Below is a small trained network, with its code and all its weights. Each question gives an input and a target symbol and asks what happens when units are switched off, that is, made to give their printed mean instead of their output.

import numpy as np


def w(rows, s, z=0):
    codes = np.array(rows[::2]) - 128.0
    scale = np.full(codes.shape[1], s)
    scale[-1] = z or s
    return codes * scale


def norm(h):
    return h / np.sqrt((h * h).mean(-1, keepdims=True) + 1e-5)


def f(y):
    return y / 2 * (1 + np.tanh(0.7978845608 * (y + 0.044715 * y**3)))


def softmax(a):
    e = np.exp(a - a.max(-1, keepdims=True))
    return e / e.sum(-1, keepdims=True)


def log_softmax(a):
    a = a - a.max(-1, keepdims=True)
    return a - np.log(np.exp(a).sum(-1, keepdims=True))


def net(x, mask):
    ids = ['αβγδζηθλξσφω'.index(c) for c in x.split()]
    T = len(ids)
    res = E[ids] + P[:T]
    u = 0
    for l in range(2):
        q, k, v = (norm(res) @ M[l].T for M in (Q, K, V))
        z = softmax(np.where(np.tri(T) > 0, q @ k.T / 3**0.5, -1e9)) @ v
        res = res + np.where(mask[u], z, O[l][:, -1]) @ O[l][:, :-1]
        u += 1
        y = f(norm(res) @ A[l][:, :-1].T + A[l][:, -1])
        res = res + np.where(mask[u : u + 12], y, B[l][:, -1]) @ B[l][:, :-1]
        u += 12
    return log_softmax(norm(res)[-1] @ U[:, :-1].T + U[:, -1])


Q, K, V, O, A, B = {}, {}, {}, {}, {}, {}
E = w([
[96,168,88,154,132],'α',
[119,137,166,120,199],'β',
[128,85,119,92,156],'γ',
[107,154,112,139,131],'δ',
[130,114,115,91,123],'ζ',
[73,187,119,140,112],'η',
[109,133,195,100,60],'θ',
[93,158,116,102,111],'λ',
[151,127,156,130,120],'ξ',
[135,83,142,190,107],'σ',
[147,146,137,252,150],'φ',
[121,74,85,133,113],'ω',
],0.017)
P = w([
[90,132,121,155,107],'0',
[141,111,97,94,128],'1',
[84,108,128,154,112],'2',
[166,247,120,152,111],'3',
[141,99,106,98,132],'4',
[81,96,129,156,117],'5',
[161,212,119,150,130],'6',
[144,91,118,102,134],'7',
[74,81,133,158,119],'8',
[160,197,118,149,137],'9',
[145,94,118,101,137],'10',
[75,86,133,158,120],'11',
],0.014)
Q[0] = w([
[117,19,163,209,108],'L0H0',
[2,42,171,143,238],'L0H0',
[52,125,127,198,63],'L0H0',
],0.015)
K[0] = w([
[157,120,162,232,231],'L0H0',
[82,136,182,142,254],'L0H0',
[72,161,182,176,195],'L0H0',
],0.016)
V[0] = w([
[119,84,69,140,4],'L0H0',
[112,151,87,113,70],'L0H0',
[124,121,154,60,168],'L0H0',
],0.0036)
O[0] = w([
[178,251,174,96,20,248],'L0H0',
[166,202,106,96,99,226],'L0H0',
[123,131,154,118,192,38],'L0H0',
],0.0028,0.0012)
A[0] = w([
[124,128,99,178,76,61],'L0N0',
[117,183,119,82,165,3],'L0N1',
[118,112,43,68,103,105],'L0N2',
[88,151,126,112,123,57],'L0N3',
[104,135,142,5,128,116],'L0N4',
[180,124,101,48,109,57],'L0N5',
[188,113,133,44,122,80],'L0N6',
[190,98,159,119,87,194],'L0N7',
[112,140,157,70,110,99],'L0N8',
[117,145,120,178,193,128],'L0N9',
[168,145,112,173,164,61],'L0N10',
[89,79,100,132,113,81],'L0N11',
],0.022,0.0044)
B[0] = w([
[103,157,138,48,168,231],'L0N0',
[72,152,146,54,137,181],'L0N1',
[110,163,170,136,190,254],'L0N2',
[128,96,86,130,113,185],'L0N3',
[210,173,55,104,109,215],'L0N4',
[170,129,127,252,141,180],'L0N5',
[143,98,218,175,140,175],'L0N6',
[56,68,141,102,96,185],'L0N7',
[91,162,113,139,105,169],'L0N8',
[155,131,69,196,91,188],'L0N9',
[38,134,158,89,123,158],'L0N10',
[108,86,63,167,80,221],'L0N11',
],0.033,0.0078)
Q[1] = w([
[69,55,76,102,111],'L1H0',
[154,134,203,89,117],'L1H0',
[4,213,159,217,34],'L1H0',
],0.017)
K[1] = w([
[46,187,133,170,9],'L1H0',
[143,91,164,75,241],'L1H0',
[5,12,115,253,86],'L1H0',
],0.014)
V[1] = w([
[159,228,96,113,86],'L1H0',
[89,169,186,157,7],'L1H0',
[18,148,110,213,202],'L1H0',
],0.02)
O[1] = w([
[106,101,29,212,51,163],'L1H0',
[88,200,205,186,22,160],'L1H0',
[134,254,118,168,225,253],'L1H0',
],0.012,0.014)
A[1] = w([
[126,121,108,112,7,2],'L1N0',
[141,71,85,191,131,132],'L1N1',
[164,24,168,47,81,85],'L1N2',
[166,93,210,218,187,135],'L1N3',
[61,126,146,60,51,100],'L1N4',
[194,78,129,176,101,170],'L1N5',
[198,160,218,100,72,200],'L1N6',
[94,160,159,220,76,78],'L1N7',
[250,160,66,74,74,129],'L1N8',
[117,161,85,64,70,87],'L1N9',
[100,111,135,89,220,132],'L1N10',
[55,67,185,129,229,52],'L1N11',
],0.02,0.0072)
B[1] = w([
[186,77,37,117,95,191],'L1N0',
[178,92,204,151,151,192],'L1N1',
[177,182,2,201,112,133],'L1N2',
[73,37,36,53,80,199],'L1N3',
[220,65,98,162,49,205],'L1N4',
[135,145,231,92,205,172],'L1N5',
[119,237,245,123,70,153],'L1N6',
[68,150,88,170,87,254],'L1N7',
[196,154,167,57,82,177],'L1N8',
[2,111,124,82,128,208],'L1N9',
[137,85,178,170,125,218],'L1N10',
[72,229,180,89,148,186],'L1N11',
],0.035,0.0095)
U = w([
[166,117,35,134,223,155],'α',
[144,84,168,242,155,149],'β',
[211,100,159,81,141,215],'γ',
[150,16,143,81,181,190],'δ',
[207,188,87,126,143,166],'ζ',
[8,42,85,111,184,41],'η',
[152,73,53,142,60,182],'θ',
[134,156,68,2,129,140],'λ',
[163,192,193,137,37,94],'ξ',
[83,59,236,100,75,79],'σ',
[75,234,63,212,110,2],'φ',
[115,192,196,124,215,158],'ω',
],0.011,0.0056)

Each question gives the input, a string of symbols that net reads in full, and the target symbol t.
The units are the heads (3 rows each of Q, K, V and O) and the neurons (one row each of A and B). Each row of codes is followed by its name. A weight is (code - 128) times the scale printed after its matrix; where a second scale follows, it is the last column's (O, A, B and U).
mask holds one flag per unit, layer by layer, with each layer's heads first. A switched-off unit (its flag False) gives its mean, the last column of its rows in O or B, instead of its output. The means were averaged over made-up inputs and are rounded, as every weight is.
A unit's drop is (log p(t) with every unit on - log p(t) with that unit switched off) / (log p(t) with every unit on - log p(t) with every unit switched off).
The circuit of an input: a set's keep is (log p(t) with only the set's units on - log p(t) with every unit switched off) / (log p(t) with every unit on - log p(t) with every unit switched off). Starting from the 12 units with the biggest drops (on a tie, the unit counted first), units are removed one at a time, each time the one whose removal leaves the highest keep (on an exact tie, the one counted first), for as long as the keep stays at least 0.8.
circuit, biggest first: the units of the circuit, biggest drop first
unit that matters most: the unit with the biggest drop
k most important neurons: the k neurons with the biggest drops, biggest first
k most important neurons of layer l: the k neurons of layer l with the biggest drops, biggest first
input φ λ θ η α θ β α η γ ξ ξ, target β: 4 most important neurons : [L0N2; L0N0; L0N4; L1N1]
input ω σ η η ζ, target β: 3 most important neurons : [L0N5; L0N6; L0N4]
input ω δ φ η β β θ φ ω, target φ: circuit, biggest first : [L1H0]
input θ φ θ φ α η ξ ω β φ, target ω: circuit, biggest first : [L1H0; L0N4]
input λ η δ ω θ φ δ θ ξ, target θ: 3 most important neurons of layer 0 : [L0N7; L0N6; L0N8]
input η φ λ α σ β, target β: 2 most important neurons : [L0N9; L0N0]
input ω η σ, target σ: 4 most important neurons : [L0N4; L0N0; L0N2; L1N11]
input η σ α δ η α ω α η δ σ γ, target γ: 2 most important neurons : [L0N1; L0N0]
input β θ φ γ ω, target η: 2 most important neurons of layer 1 : [L1N3; L1N4]
input δ η γ γ η β φ η θ, target θ: 4 most important neurons of layer 0 : [L0N2; L0N0; L0N11; L0N8]
input δ γ δ ω γ η σ η σ α, target σ: 3 most important neurons : [L0N2; L0N5; L0N11]
input δ η β η, target η: circuit, biggest first : [L0N2; L1N9; L0N5]
input ω σ θ ω ω λ η, target ω: 3 most important neurons : [L0N11; L0N4; L0N7]
input η θ ξ, target θ: 2 most important neurons : [L0N2; L0N7]
input δ η ξ α λ ω, target ω: circuit, biggest first : [L0N4; L1H0]
input η α λ ξ, target ξ: most important neuron of layer 0 : [L0N4]
input η α ξ σ ξ γ α θ, target ξ: 3 most important neurons of layer 0 : [L0N6; L0N4; L0N8]
input γ σ θ η θ ω ω θ, target ξ: 4 most important neurons : [L1N6; L0N6; L0N2; L0N4]
input ξ ξ ξ, target ξ: 2 most important neurons : [L0N4; L0N2]
input λ ξ ξ σ θ ω η ξ η, target θ: most important neuron : [L0N8]
input η ω θ η ω β, target β: 2 most important neurons : [L0N2; L0N4]
input α ω η ζ, target ω: 4 most important neurons : [L0N11; L0N1; L0N9; L0N2]
input η α η η φ γ λ η σ, target φ: 2 most important neurons : [L0N9; L0N10]
input α η ω φ η ω, target φ: 3 most important neurons of layer 0 : [L0N11; L0N10; L0N9]
input β ζ α η λ λ θ σ ω ξ θ η, target θ: 2 most important neurons of layer 0 : [L0N2; L0N8]
input φ η ξ σ, target σ: 3 most important neurons of layer 0 : [L0N0; L0N11; L0N7]
input ω δ ω ξ η ζ ω α ξ ω γ, target δ: unit that matters most : L1N3
